Moves between points:
pu: q618->q519, q421->q838, q640->q28, q154->q419, q712->q324, q294->q421, q814->q515, q133->q18, q419->q542, q780->q443, q796->q534, q825->q104, q828->q562, q79->q828, q97->q186, q877->q796, q534->q361, q245->q19, q33->q66, q188->q121, q981->q917, q565->q224, q836->q703, q66->q955, q515->q436, q361->q38, q25->q752, q482->q133, q944->q520, q754->q181, q624->q673, q392->q738, q738->q549, q520->q588, q324->q482, q192->q474, q556->q465, q90->q294, q464->q188, q18->q232, q181->q884, q668->q146, q290->q560, q448->q264, q542->q599, q129->q217, q732->q213, q950->q824, q285->q836, q773->q616, q604->q137, q883->q775, q356->q944, q676->q879, q838->q290, q232->q556, q772->q86, q884->q431, q94->q668, q674->q94, q86->q245, q879->q618, q234->q750, q783->q825, q599->q712, q191->q650, q519->q192, q465->q754, q629->q464, q823->q281, q28->q594, q431->q218, q259->q780, q799->q732, q104->q97, q224->q25, q236->q392, q137->q285, q673->q674, q644->q265, q653->q877, q616->q154, q919->q773, q121->q136, q594->q259, q281->q700, q752->q234, q775->q994, q580->q799, q443->q604, q824->q90, q157->q629, q146->q31, q549->q191, q19->q640, q650->q919, q917->q356, q560->q981, q657->q236, q280->q950, q158->q823, q700->q644, q750->q143, q474->q653, q31->q657, q955->q565, q264->q624, q588->q129, q213->q814, q136->q580, q562->q676, q143->q783, q327->q79, q186->q158, q38->q33, q436->q327, q720->q157, q265->q448, q217->q772, q218->q883, q703->q720, q994->q280
ko: q618->q796, q421->q356, q640->q604, q154->q482, q712->q556, q294->q917, q814->q562, q133->q181, q419->q133, q780->q703, q796->q955, q825->q281, q828->q192, q79->q519, q97->q644, q877->q66, q534->q565, q245->q780, q33->q752, q188->q213, q981->q129, q565->q143, q836->q188, q66->q234, q515->q676, q361->q224, q25->q825, q482->q754, q944->q86, q754->q775, q624->q31, q392->q773, q738->q616, q520->q245, q324->q465, q192->q361, q556->q218, q90->q981, q464->q732, q18->q884, q181->q994, q668->q738, q290->q520, q448->q668, q542->q18, q129->q640, q732->q79, q950->q290, q285->q464, q773->q712, q604->q157, q883->q90, q356->q772, q676->q653, q838->q944, q232->q431, q772->q594, q884->q280, q94->q392, q674->q236, q86->q259, q879->q877, q234->q97, q783->q823, q599->q232, q191->q419, q519->q534, q465->q883, q629->q799, q823->q264, q28->q137, q431->q950, q259->q836, q799->q327, q104->q700, q224->q783, q236->q919, q137->q629, q673->q657, q644->q674, q653->q33, q616->q324, q919->q599, q121->q814, q594->q285, q281->q624, q752->q104, q775->q294, q580->q436, q443->q720, q824->q560, q157->q580, q146->q549, q549->q154, q19->q443, q650->q542, q917->q217, q560->q588, q657->q650, q280->q838, q158->q448, q700->q673, q750->q186, q474->q38, q31->q191, q955->q750, q264->q146, q588->q19, q213->q828, q136->q515, q562->q474, q143->q158, q327->q618, q186->q265, q38->q25, q436->q879, q720->q136, q265->q94, q217->q28, q218->q824, q703->q121, q994->q421
pe: q618->q879, q421->q294, q640->q19, q154->q616, q712->q599, q294->q90, q814->q213, q133->q482, q419->q154, q780->q259, q796->q877, q825->q783, q828->q79, q79->q327, q97->q104, q877->q653, q534->q796, q245->q86, q33->q38, q188->q464, q981->q560, q565->q955, q836->q285, q66->q33, q515->q814, q361->q534, q25->q224, q482->q324, q944->q356, q754->q465, q624->q264, q392->q236, q738->q392, q520->q944, q324->q712, q192->q519, q556->q232, q90->q824, q464->q629, q18->q133, q181->q754, q668->q94, q290->q838, q448->q265, q542->q419, q129->q588, q732->q799, q950->q280, q285->q137, q773->q919, q604->q443, q883->q218, q356->q917, q676->q562, q838->q421, q232->q18, q772->q217, q884->q181, q94->q674, q674->q673, q86->q772, q879->q676, q234->q752, q783->q143, q599->q542, q191->q549, q519->q618, q465->q556, q629->q157, q823->q158, q28->q640, q431->q884, q259->q594, q799->q580, q104->q825, q224->q565, q236->q657, q137->q604, q673->q624, q644->q700, q653->q474, q616->q773, q919->q650, q121->q188, q594->q28, q281->q823, q752->q25, q775->q883, q580->q136, q443->q780, q824->q950, q157->q720, q146->q668, q549->q738, q19->q245, q650->q191, q917->q981, q560->q290, q657->q31, q280->q994, q158->q186, q700->q281, q750->q234, q474->q192, q31->q146, q955->q66, q264->q448, q588->q520, q213->q732, q136->q121, q562->q828, q143->q750, q327->q436, q186->q97, q38->q361, q436->q515, q720->q703, q265->q644, q217->q129, q218->q431, q703->q836, q994->q775
va: q618->q653, q421->q981, q640->q780, q154->q712, q712->q18, q294->q560, q814->q79, q133->q465, q419->q324, q780->q285, q796->q33, q825->q158, q828->q618, q79->q879, q97->q281, q877->q38, q534->q66, q245->q594, q33->q224, q188->q799, q981->q520, q565->q234, q836->q629, q66->q25, q515->q828, q361->q955, q25->q143, q482->q556, q944->q217, q754->q218, q624->q668, q392->q650, q738->q919, q520->q772, q324->q232, q192->q796, q556->q884, q90->q290, q464->q580, q18->q754, q181->q883, q668->q236, q290->q356, q448->q674, q542->q482, q129->q245, q732->q436, q950->q421, q285->q157, q773->q542, q604->q703, q883->q950, q356->q129, q676->q192, q838->q917, q232->q181, q772->q640, q884->q775, q94->q657, q674->q31, q86->q28, q879->q474, q234->q825, q783->q186, q599->q133, q191->q616, q519->q877, q465->q431, q629->q136, q823->q265, q28->q443, q431->q994, q259->q137, q799->q515, q104->q823, q224->q750, q236->q191, q137->q720, q673->q146, q644->q624, q653->q361, q616->q599, q919->q419, q121->q732, q594->q604, q281->q448, q752->q783, q775->q824, q580->q814, q443->q836, q824->q838, q157->q121, q146->q392, q549->q773, q19->q259, q650->q154, q917->q588, q560->q944, q657->q549, q280->q294, q158->q644, q700->q264, q750->q104, q474->q534, q31->q738, q955->q752, q264->q94, q588->q86, q213->q327, q136->q213, q562->q519, q143->q97, q327->q676, q186->q700, q38->q565, q436->q562, q720->q188, q265->q673, q217->q19, q218->q280, q703->q464, q994->q90
ni: q618->q515, q421->q883, q640->q520, q154->q392, q712->q650, q294->q218, q814->q464, q133->q616, q419->q738, q780->q772, q796->q676, q825->q565, q828->q799, q79->q580, q97->q25, q877->q562, q534->q879, q245->q356, q33->q192, q188->q137, q981->q950, q565->q877, q836->q28, q66->q474, q515->q188, q361->q618, q25->q534, q482->q773, q944->q294, q754->q712, q624->q158, q392->q673, q738->q674, q520->q421, q324->q919, q192->q327, q556->q542, q90->q431, q464->q604, q18->q154, q181->q324, q668->q644, q290->q994, q448->q97, q542->q549, q129->q290, q732->q157, q950->q181, q285->q640, q773->q657, q604->q245, q883->q232, q356->q90, q676->q213, q838->q775, q232->q419, q772->q981, q884->q482, q94->q700, q674->q281, q86->q917, q879->q814, q234->q38, q783->q955, q599->q191, q191->q668, q519->q436, q465->q599, q629->q443, q823->q750, q28->q588, q431->q133, q259->q217, q799->q720, q104->q224, q224->q796, q236->q624, q137->q19, q673->q823, q644->q825, q653->q828, q616->q236, q919->q31, q121->q285, q594->q129, q281->q143, q752->q361, q775->q556, q580->q703, q443->q86, q824->q884, q157->q780, q146->q265, q549->q94, q19->q944, q650->q146, q917->q824, q560->q280, q657->q264, q280->q754, q158->q234, q700->q783, q750->q33, q474->q79, q31->q448, q955->q653, q264->q186, q588->q838, q213->q629, q136->q836, q562->q732, q143->q66, q327->q136, q186->q752, q38->q519, q436->q121, q720->q259, q265->q104, q217->q560, q218->q18, q703->q594, q994->q465
zi: q618->q474, q421->q560, q640->q259, q154->q599, q712->q133, q294->q290, q814->q327, q133->q556, q419->q712, q780->q137, q796->q38, q825->q186, q828->q879, q79->q676, q97->q823, q877->q361, q534->q33, q245->q28, q33->q565, q188->q580, q981->q944, q565->q752, q836->q157, q66->q224, q515->q79, q361->q66, q25->q750, q482->q232, q944->q129, q754->q431, q624->q94, q392->q191, q738->q650, q520->q217, q324->q18, q192->q877, q556->q181, q90->q838, q464->q136, q18->q465, q181->q218, q668->q657, q290->q917, q448->q673, q542->q324, q129->q86, q732->q515, q950->q294, q285->q720, q773->q419, q604->q836, q883->q280, q356->q588, q676->q519, q838->q981, q232->q754, q772->q19, q884->q883, q94->q31, q674->q146, q86->q640, q879->q192, q234->q783, q783->q97, q599->q482, q191->q773, q519->q653, q465->q884, q629->q121, q823->q644, q28->q780, q431->q775, q259->q604, q799->q814, q104->q158, q224->q234, q236->q549, q137->q703, q673->q668, q644->q264, q653->q534, q616->q542, q919->q154, q121->q799, q594->q443, q281->q265, q752->q143, q775->q950, q580->q213, q443->q285, q824->q421, q157->q188, q146->q236, q549->q919, q19->q594, q650->q616, q917->q520, q560->q356, q657->q738, q280->q90, q158->q700, q700->q448, q750->q825, q474->q796, q31->q392, q955->q25, q264->q674, q588->q772, q213->q436, q136->q732, q562->q618, q143->q104, q327->q562, q186->q281, q38->q955, q436->q828, q720->q464, q265->q624, q217->q245, q218->q994, q703->q629, q994->q824

The rows follow the links: the fewer symbols apart two points are, the more alike their rows tend to be.

Rows of some points; one shown again gets a slightly different row:
q280:   46    37   -34    -8    -4    39    36    47   -46   -17    71   -52   -42    25    67    15   -36   -20     4    97    83   -39  -121   -70   -37    58   -37   -43    28    64   -92   -27    14    65   -27   -13   -52   -10    32    39   -76  -115    44    -4    50   -47    54   -37   -36    41    27    39    66     2    81    42    43   -21   -26    38   -10    91    15    20    53   -17    -9    48
q750:    2    59   -26    34   -49   -93   -39   -30   -16   -39   -58    12   -26    70   -83   -29     6   -38    32   -40   -27   -25    90    60     4    -3     9   -76   -52   -48   -50   -19    30   -37    24    22     6    51    58   -54   -27   129    30   -29    53   -79   -34    49     0    31   -18   -25   -53   -20   -91    64   -56    39   -59   -25    78    99    59    -4   -53   -60   -34   -24
q158:   12    40    36   -46    -2  -111   -31    23    64    51   -11   -48   -29    81   -63    43   -28   -29   -36   -40   -59    46     8    20   -59   -58   -31   -74    81    -9    -4   -18    35    36    24    15    51   -66    68   -39    29   126   -50    22    36   -56    29    30   -29   -46    10   -79   -12    24   -90    45   -48   -64   -69   -72   -42   -11    56    14   -53   -66    33   -57
q464:  -34   -65   -57   -54   -11   107    -5    16    24    -3   -50    93    51    87   -17    44    90    40   -24   -20   -49   -61   -40    40    22   -38    88   101    72   -33     5    32    31    24   -13     1    28   -60    78   -10    21   -41    65    17   -63    84    19   -25    82    62     7   -17   -43    17    31   -68    -6   -59   -86    -7   -32     4   -42   -45    19    50    27   -12
q944:  -51    59     8   -20    34    99   -54     7     4     5   -75     7    42   -88  -102     9     5   -40     2    26   -60     2   -60    90    31   -25    11   -76    14   -62    66    34   -32    11   -26    25    25   -16   -76   -63    17  -133    -8     4    -2   -79     6    71    11    -6     2    -7   -73    13   102    65   -70   -11    78    -4   -58    55     5   -12    55   -69     6     3
q86:   -8    31    55   -45    49   112   -11   -35    95   -24    35    19     9   -64   -32    42    37   -23    47    50   -50    56     9   -32    47   -70    36   -59    65    22    54     1   -19   -58   -23     5    54    -5   -57   -16    95  -117   -61   -31    12   -39   -41   -65    30   -51   -27   -69    35   -28    94    40   -16   -48    50   -63   -92   -26    -3   -16    53   -60   -45   -18
q836:   17   -35   -35    30   -42   115    36   -25    46    24   -69   104   -12    77    78   -20    75    19   -40    44   -88   -38    18    51   -50   -65    73    59   -40   -59   -44    -5    24   -36   -18   -20    55    -7    66    48    36   -64    40    32   -15    50   -25    16    69    37   -11   -80   -67    26    52   -42    56    29   -76   -66    81    -3   -25   -37    34    18    43   -29
q562:   33   -35    50    49     6    28    -3    31  -104    21   -46   116   -44   -65   -13   -35    76    22     2    17    49    58   -32    41   -47    68    83    34   -60   -42   -10   -35   -24    45    10     3   -62    39   -58    -7   132    56   -69    -5    18    41    39   -18    72   -62    19    54   -39     3   -40   -36    -9    51    59    48    26  -108    58   -41   -34    55    -1    30
q290:  -12    54   -40    52    -5    78   -32    42   -19    25   -23    -2     7   -62   -63   -44   -11   -39   -42    64     3   -52  -119    29   -36    18   -10   -76   -79   -11   -30     4   -23    52   -24    13    -4    18   -50   -38   -54  -130    43    30    26   -79    46    28    -9    43    24    17   -15    29    98    69   -44    58    52    21    56   127    29     9    58   -55    51    29
q129:  -34    53    37   -52    57   108   -38   -17    48   -16   -36    11    33   -90   -76    39    19   -27    23    35   -58    38   -26    42    66   -52    19   -69    74   -29    75    30   -31   -27   -20    21    42   -25   -75   -45    60  -126   -39   -23    -2   -66   -19    15    23   -39   -11   -32   -36   -18    95    55   -48   -52    78   -30  -107     3     0   -11    57   -65   -31   -10
q838:   -3    52   -47    51    -8    72   -24    44   -26    26     7    -7    -4   -51   -43   -46   -16   -38   -46    75    21   -52  -127     8   -46    23   -19   -71   -81     2   -48    -5   -12    61   -29    10   -22    18   -32   -25   -65  -135    56    26    36   -86    51    10   -18    51    24    21     3    32    97    61   -34    64    40    18    52   129    27    11    52   -52    43    34
q703:    8   -50   -45     6   -38   118    36   -17    42    31   -79   102     3    82    60    -5    77    29   -46    29   -91   -50     3    56   -43   -59    82    72   -25   -64   -40     1    28   -31   -11   -17    54   -19    77    37    28   -64    52    38   -27    59   -19    21    79    50   -13   -66   -71    30    45   -49    45    13   -84   -60    54    -2   -36   -42    26    26    50   -29
q950:   42    41   -43     3    -3    45    26    46   -29    -7    74   -44   -51    13    51     5   -38   -29    -1    99    76   -47  -125   -70   -46    50   -34   -49     6    54   -96   -27     6    65   -19   -13   -46    -6    14    38   -79  -116    52     3    47   -58    56   -47   -32    44    28    32    76     3    85    43    34     0   -16    30     0   107    16    21    47   -27    -1    49
q143:   16    60   -19    22   -47   -82   -42   -23    -7   -28   -62     2   -34    76   -88   -19     6   -37    23   -34   -31   -19    80    75    -6    -7    -1   -80   -33   -55   -64   -28    25   -31    26    23    10    33    63   -57   -21   127    16   -19    52   -79   -24    73     0    18    -9   -33   -61   -14   -99    63   -62    22   -68   -37    67    85    75     0   -59   -61   -29   -27
q883:   39    23    -5   -47    -1    30    49    31   -78   -31    22   -84   -27    63   101    44   -56   -18    33    83    75   -11   -96   -37     6    77   -56   -30    79    16   -45   -23    24    51   -26   -21   -65   -22    60    59   -65  -102    17   -21    33   -36    38    24   -49    11    21    63    23   -19    80    31    72   -62   -63    57   -47    36   -20    27    44     7   -36    60
q814:  -16   -53     9    13   -10    64   -46    50   -10   -39    72   104    -1     6   -95   -11    83    35    43    -3    63    12   -80   -45    39    31    83    70   -28    60     8    -6     2    66     1    17   -29    47     2   -66    89    18   -13   -34   -28    70    62  -137    79    -9    30    33    61   -22   -13   -61   -63    20     0    34    27   -78    47   -43   -10    69   -43    17
q79:   16   -40    49    52    -5    36   -25    41   -69    -4    -1   118   -41   -45   -50   -45    81    28    21    14    56    52   -53     9   -12    59    81    51   -81     3   -11   -28   -19    65     5    12   -50    61   -45   -37   125    45   -52   -15     7    51    46   -67    76   -44    26    43     1    -8   -26   -46   -39    55    47    39    52  -111    66   -43   -23    71   -27    29
q752:  -11    61   -49    46   -38   -74   -27   -30   -17   -54   -15    30    -8    58   -57   -41    14   -34    46   -59     5   -50   112    21    36    12    13   -71   -80   -12   -47    -5    20   -56    21    13   -11    71    45   -33   -39   125    48   -32    35   -83   -39     6    11    44   -19    15   -12   -30   -92    68   -36    60   -51     7   104   123    32    -6   -53   -55   -44   -12
q25:  -12    58   -44    44   -46   -73   -22   -50   -22   -58     7    37    -1    41   -41   -45    16   -39    44   -65    23   -57   121     0    45    23    17   -70   -79     9   -38     2    16   -57    25     5   -19    65    39   -26   -34   119    50   -26    23   -77   -53   -15    17    48   -26    27     9   -32   -91    67   -23    63   -45    22   101   127    14   -16   -51   -50   -46   -12
q94:  -11   -19    -7    43   -14  -116    49    41    77   -22    -4   -61    41   -45    99   -42   -68    18    17   -76   -70    -7   -35     1    57   -71   -68    31   -79    -5    50    34   -19    53    17   -22    65    58   -43    62   -65    84     3   -19   -37    25    51    58   -61     9    29   -63    -3   -13   -69   -21    76    59    54   -47    50   -24   -83    35   -36   -11   -27   -55
q146:   -3   -26   -25    35     5  -114    44    31    59   -44   -52   -74    20   -71    88   -31   -70    20    36   -52   -77   -23   -23    33    48   -62   -70    47   -62   -36    13    10   -29    39    12   -19    57    57   -60    54   -94    76    30   -27   -28    39    37   108   -64    26    20   -65   -51   -26   -46   -36    62    46    66   -54    19    -4   -62    31   -33     1   -43   -53
q28:   31    12    40     8     4   114    27   -50   117    -6    72    59   -34   -13    52    -7    50   -11    33    80   -42    47    39   -69    -6   -66    48   -22   -16    61    -7   -20    -5   -67   -23    -9    67    28   -11    35    84   -99   -46   -17    25   -11   -51  -112    43   -40   -31  -109    69   -19    80     7    36     6    10   -97     0   -45    10   -23    42   -40   -30   -28

Each walk starts at a row. The symbols on each line, taken left to right, move it on to the next point.
Answer with the point's row; about right is enough.
---
  23    16    46     0    13   112    18   -42   120   -10    79    52   -26   -24    29    10    50    -9    37    75   -48    54    34   -65    13   -71    41   -28    12    57     8   -20   -12   -65   -17   -10    64    10   -17    21    91  -106   -60   -23    27   -21   -51  -111    42   -49   -29   -99    70   -28    74    18    30   -10    25   -87   -27   -45     4   -26    40   -48   -40   -25
ko ko ni zi pe:   46   -14    -5    55   -40   109    52   -40    80    19    -9    92   -42    39    91   -45    64    15   -24    74   -69    -4    34    -7   -53   -68    60    27   -76    -4   -54   -30    22   -59   -18   -20    58    28    38    58    57   -83     9    19    14    29   -46   -38    61     1   -23  -103    -6     8    56   -23    64    58   -46   -96    89   -24    -8   -34    35    -5    20   -26
va zi pu pe va pe:  -47   -66   -52   -61     5    94   -24    32    26   -19     0    91    53    75   -55    50    91    46     3   -34   -12   -49   -63     6    44   -15    91   102    91     2    25    31    22    47    -7    18    15   -47    69   -36    24   -21    56    -4   -67    88    24   -74    82    53    19     8     2     1    20   -75   -44   -73   -72     5   -50    -8   -17   -54    14    62    -1    -6
---
  17    16    52   -23    25   112     7   -41   115   -15    67    45   -19   -42    20    23    39   -15    44    68   -40    54    36   -58    24   -65    43   -43    36    51    25   -10   -18   -65   -22    -5    60    12   -28    16    91  -113   -60   -28    23   -29   -52  -103    36   -53   -26   -86    61   -30    85    27    13   -28    35   -76   -50   -44    12   -19    46   -45   -49   -20
ni va ni ko pe ko:    3    29    52   -35    34   111    -4   -41   105   -16    48    34    -3   -50    -4    32    38   -21    41    60   -45    58    24   -48    36   -66    39   -48    53    44    43    -3   -18   -56   -24     1    59     0   -43     2    92  -117   -56   -29    19   -41   -42   -83    35   -60   -21   -81    47   -33    84    30     4   -44    46   -71   -81   -42     6   -17    52   -55   -49   -21
ni ni ko pe zi:  -49    60     1    -1    32    95   -51    10    -4    14   -79     4    46   -85   -96    -6     7   -35   -18    35   -53    -4   -69    83    29   -22     4   -84    -6   -72    47    27   -28    18   -23    20    16    -4   -70   -63     3  -132     6    12     3   -81    14    77     2     6     6     5   -78    12    97    65   -65    11    78     3   -28    78     5    -5    63   -72    19    11
---
  26   -37    47    53     4    34   -19    40   -87     2   -26   117   -42   -49   -35   -42    81    18    12    20    48    57   -39    32   -32    65    88    44   -77   -18    -8   -34   -23    46     9     4   -53    53   -55   -20   138    50   -61   -14    11    48    41   -39    77   -51    20    44   -27    -4   -41   -42   -22    61    53    42    46  -117    58   -40   -20    66   -18    29
zi ni pu zi pu pe zi:   28   -23    50    36    15    26     3    28  -117    29   -66   110   -43   -71     7   -30    75    13    -7     5    44    57   -14    62   -54    73    81    31   -48   -52    -8   -35   -35    35     5    -9   -65    21   -72     5   132    67   -64     4    17    42    32     7    76   -59    19    56   -58    12   -45   -26     4    36    73    46     8  -107    46   -39   -28    54     9    32
ni pe ko ko ni:    2   -43    33    45   -15    58   -45    47   -35   -22    43   110   -20   -17   -73   -35    81    30    33     8    54    35   -66   -32    10    42    81    64   -64    34    -8   -10   -11    71    11    17   -39    62   -19   -53   109    30   -41   -29   -16    63    62  -116    79   -29    25    39    41   -21   -21   -55   -58    47    21    36    47   -99    53   -48   -19    65   -45    25
---
  39   -25   -11    46   -47   111    53   -33    68    25   -32    96   -28    56    93   -37    65    18   -35    68   -74   -19    34    15   -52   -71    73    40   -73   -24   -52   -18    19   -51   -12   -15    61    21    56    58    47   -71    15    27    10    32   -43   -14    61    15   -23   -94   -31    19    60   -29    57    52   -54   -88    98    -8   -14   -35    35     3    31   -31
pe pu va pu pe:   -6   -47   -50   -10   -37   115    28    -7    35    22   -86    96    17    87    53     5    88    34   -42    18   -86   -56   -12    68   -26   -55    88    80     6   -70   -24    12    33   -12   -11   -15    52   -39    80    35    20   -61    56    38   -37    72    -7    14    74    49    -6   -54   -77    26    42   -58    39    -6   -83   -45    42    10   -33   -46    21    31    43   -21
va zi ni pe ko:  -43   -64   -56   -58    -5   105   -16    26    25    -5   -23    92    54    80   -38    47    90    40   -11   -29   -35   -65   -55    32    33   -24    94    99    90   -15    18    39    29    35    -6     8    16   -56    75   -20    25   -27    63    -1   -73    88    25   -59    86    59    10     0   -15    10    27   -73   -24   -66   -78    -4   -40    -3   -33   -53    17    57    13   -13
---
  27   -29   -29    42   -49   111    47   -33    60    22   -46    98   -24    66    86   -30    66    19   -38    53   -81   -26    21    32   -56   -66    74    44   -60   -41   -50   -18    28   -43   -18   -16    55    12    61    56    40   -68    25    30    -7    44   -38    -5    64    23   -21   -88   -45    22    56   -35    57    39   -64   -81    87    -3   -26   -38    31    10    46   -33
ni zi pe ni zi ko:   43     3    33    34   -27   112    43   -44   108    -3    54    80   -48    13    81   -31    51     3     6    83   -54    32    45   -58   -35   -73    56    -2   -49    46   -35   -30    -1   -64   -17   -14    60    29    10    50    83   -90   -32    -6    26     3   -53   -92    45   -24   -31  -117    49   -10    67     1    60    43   -12   -93    52   -42     2   -30    41   -23    -5   -33
va ni ni ni va:  -19    59   -32    39     0    85   -39    33   -22    22   -44     4    21   -69   -77   -41    -6   -39   -39    58   -12   -39  -111    44   -19     4   -11   -81   -72   -31    -9    13   -24    48   -28    18     3    11   -56   -53   -50  -136    39    29    12   -89    40    53    -7    38    22    11   -34    33    98    67   -61    56    60    12    33   122    15     7    58   -67    44    25
---
 -40    58   -10    13    21    95   -45    21   -10    21   -72     6    37   -85   -95   -22     0   -40   -26    30   -33   -19   -87    76    11   -16    -6   -87   -36   -59    30    26   -26    34   -26    22    17     0   -69   -61   -17  -137    20    26     7   -80    21    75     3    22    11    10   -64    20   100    72   -71    25    73    10    -5    93    10     1    60   -65    29    16
zi ni pu zi:  -34    57   -20    27    12    92   -44    29   -14    21   -63     8    32   -81   -93   -32    -4   -44   -37    46   -25   -31  -101    68    -6    -6    -6   -76   -55   -47    17    21   -25    37   -25    20     1     6   -66   -56   -33  -143    27    22    12   -83    29    61    -7    31    15    17   -56    23   103    72   -58    36    68     8    15   104    17     8    57   -69    39    20
ni va ko pu va zi ko:   43    -2    15    51   -33   114    43   -43   102    11    35    83   -47    23    84   -37    54    -1    -5    80   -55    18    44   -39   -37   -70    59     8   -66    26   -43   -26     5   -64   -17   -23    62    40    18    55    75   -86   -23     4    30    14   -57   -79    52   -22   -29  -107    33    -5    64    -8    62    55   -26  -101    74   -36    -6   -35    34   -19    -2   -27
---
 -12   -17     8    41    -8  -117    48    47    97   -11    14   -55    42   -32    98   -50   -57    13    14   -75   -68     7   -44   -26    56   -75   -64    17   -77    12    60    31   -17    64    14   -22    64    57   -33    58   -46    89    -5    -9   -35    22    55    35   -52    -8    24   -59    10    -2   -66   -18    67    55    35   -51    54   -26   -93    34   -34   -17   -18   -67
va ko zi ni pe ni pu:  -17     5    35    12    -6  -120    42    46   118    28    68   -54    46     1    70   -22   -51     0   -21   -86   -46    36   -50   -72    20   -78   -54   -11   -31    57    90    29     4    71    18   -17    75     6    -3    46   -13   104   -49    14   -22    -7    51   -29   -49   -40    33   -65    69    10   -76     4    46    28     9   -58    32   -45   -75    30   -43   -37    20   -63
ni ko ko ni ni va pe:   13    51    25   -32   -12  -100   -43     3    30    30   -51   -34   -46    84   -84    31   -20   -36   -15   -21   -58    32    30    61   -51   -44   -23   -75    49   -46   -32   -32    29     9    25    19    40   -46    69   -51    11   125   -26    12    55   -70    12    67   -16   -29    10   -73   -44    12   -97    57   -60   -42   -76   -65   -13    34    79    10   -56   -71    23   -40
---
   3    38    42   -44     1  -115   -22    27    81    53     6   -53   -25    73   -34    41   -34   -25   -48   -47   -54    55    -4     0   -49   -62   -33   -64    75     6    20   -18    24    47    20    12    55   -69    57   -23    27   125   -58    34    37   -52    36     9   -34   -54    18   -81    14    24   -93    44   -35   -59   -67   -72   -44   -19    38    18   -51   -61    40   -55
pe pe pu zi:   -4    29    52   -35    -1  -114    -1    44   108    63    58   -62     4    49    -6    31   -35   -24   -45   -63   -44    61   -25   -48   -34   -66   -40   -47    58    42    51     3    19    60    21     0    65   -57    40     1    30   120   -64    31    13   -40    48   -26   -37   -60    23   -83    54    30   -91    33    -6   -43   -40   -69   -28   -34    -2    26   -46   -56    53   -61
ni zi va pu ni ko zi:   -5    26    49   -21    -6  -120     6    41   119    55    69   -62    14    43    15    25   -46   -12   -45   -75   -46    60   -33   -63   -19   -68   -42   -42    36    55    70    14    11    62    22    -2    64   -54    31     8    20   121   -57    27     4   -27    53   -37   -43   -53    29   -73    65    28   -91    22    15   -27   -36   -75   -24   -42   -27    26   -54   -51    42   -59
